Here is a tiny trained network, its code and every weight. The questions are about switching its units off for an input and a class, where a switched-off unit gives its printed mean instead of its output.

import numpy as np


def w(rows, s, z=0):
    codes = np.array(rows[::2]) - 128.0
    scale = np.full(codes.shape[1], s)
    scale[-1] = z or s
    return codes * scale


def f(y):
    return y / 2 * (1 + np.tanh(0.7978845608 * (y + 0.044715 * y**3)))


def log_softmax(a):
    a = a - a.max(-1, keepdims=True)
    return a - np.log(np.exp(a).sum(-1, keepdims=True))


def net(x, mask):
    res = np.array(x, float).reshape(1, 3) / 4 @ E
    y = f(res @ A[0][:, :-1].T + A[0][:, -1])
    res = res + np.where(mask, y, B[0][:, -1]) @ B[0][:, :-1]
    return log_softmax(res[-1] @ U[:, :-1].T + U[:, -1])


A, B = {}, {}
E = w([
[209,32,144,71,132],'x0',
[207,134,105,203,168],'x1',
[155,120,96,147,6],'x2',
],0.012)
A[0] = w([
[93,149,116,4,102,65],'N0',
[145,130,102,152,24,67],'N1',
[91,173,103,192,133,66],'N2',
[195,115,113,224,183,1],'N3',
[56,108,178,75,108,53],'N4',
[93,172,133,183,130,75],'N5',
[125,133,196,139,202,41],'N6',
[185,88,163,56,166,92],'N7',
[225,90,146,91,147,66],'N8',
[107,152,162,90,182,65],'N9',
[74,205,103,144,167,113],'N10',
[146,130,84,134,73,37],'N11',
],0.012,0.0063)
B[0] = w([
[162,155,72,199,113,226],'N0',
[28,42,124,87,237,230],'N1',
[111,145,119,85,34,198],'N2',
[168,113,15,197,101,221],'N3',
[178,147,14,225,104,213],'N4',
[111,148,99,68,64,189],'N5',
[25,4,79,110,179,200],'N6',
[94,182,138,65,64,254],'N7',
[101,147,126,104,34,253],'N8',
[78,68,94,124,178,191],'N9',
[111,132,156,85,79,242],'N10',
[54,70,75,101,165,167],'N11',
],0.011,0.0081)
U = w([
[127,155,137,41,33,94],'0',
[159,136,56,247,105,121],'1',
[92,74,121,78,203,105],'2',
[158,162,201,131,140,253],'3',
[184,161,189,139,156,101],'4',
[178,158,201,159,155,103],'5',
[166,151,185,152,138,106],'6',
],0.014,0.026)

Each question gives the input, the list of numbers given to net, and the class t.
The units are the neurons (one row each of A and B). Each row of codes is followed by its name. A weight is (code - 128) times the scale printed after its matrix; where a second scale follows, it is the last column's (A, B and U).
mask holds one flag per neuron, in row order. A switched-off neuron (its flag False) gives its mean, the last column of its row in B, instead of its output. The means were averaged over made-up inputs and are rounded, as every weight is.
A unit's drop is (log p(t) with every unit on - log p(t) with that unit switched off) / (log p(t) with every unit on - log p(t) with every unit switched off).
The circuit of an input: a set's keep is (log p(t) with only the set's units on - log p(t) with every unit switched off) / (log p(t) with every unit on - log p(t) with every unit switched off). Starting from all 12 units, units are removed one at a time, each time the one whose removal leaves the highest keep (on an exact tie, the one counted first), for as long as the keep stays at least 0.8.
units of the circuit, in order: the units of the circuit, biggest drop first
most important unit: the unit with the biggest drop
k most important neurons: the k neurons with the biggest drops, biggest first
drop when u is switched off: that unit's drop, to one decimal
input [-6,0,-6], class 0: 4 most important neurons -> [N10; N2; N1; N5]
input [-1,-3,2], class 3: most important unit -> N3
input [5,-6,4], class 1: units of the circuit, in order -> [N0; N4]
input [-7,7,6], class 0: 3 most important neurons -> [N2; N5; N4]
input [8,8,-4], class 0: 3 most important neurons -> [N7; N8; N4]
input [-5,7,-8], class 2: 2 most important neurons -> [N6; N4]
input [-4,6,-7], class 2: 3 most important neurons -> [N6; N4; N0]
input [7,-8,-8], class 1: 2 most important neurons -> [N4; N0]
input [5,3,-5], class 0: 2 most important neurons -> [N7; N8]
input [-2,3,0], class 3: 2 most important neurons -> [N4; N0]
input [-6,5,-8], class 2: 2 most important neurons -> [N6; N9]
input [7,-3,-7], class 0: 3 most important neurons -> [N7; N8; N1]
input [2,-5,6], class 2: 2 most important neurons -> [N1; N3]
input [-1,-3,6], class 2: most important unit -> N1
input [-2,2,2], class 3: 2 most important neurons -> [N4; N3]
input [-5,-7,0], class 1: drop when N4 is switched off -> 0.6
input [4,3,7], class 2: drop when N1 is switched off -> 0.4
input [6,6,-1], class 0: drop when N8 is switched off -> 1.2
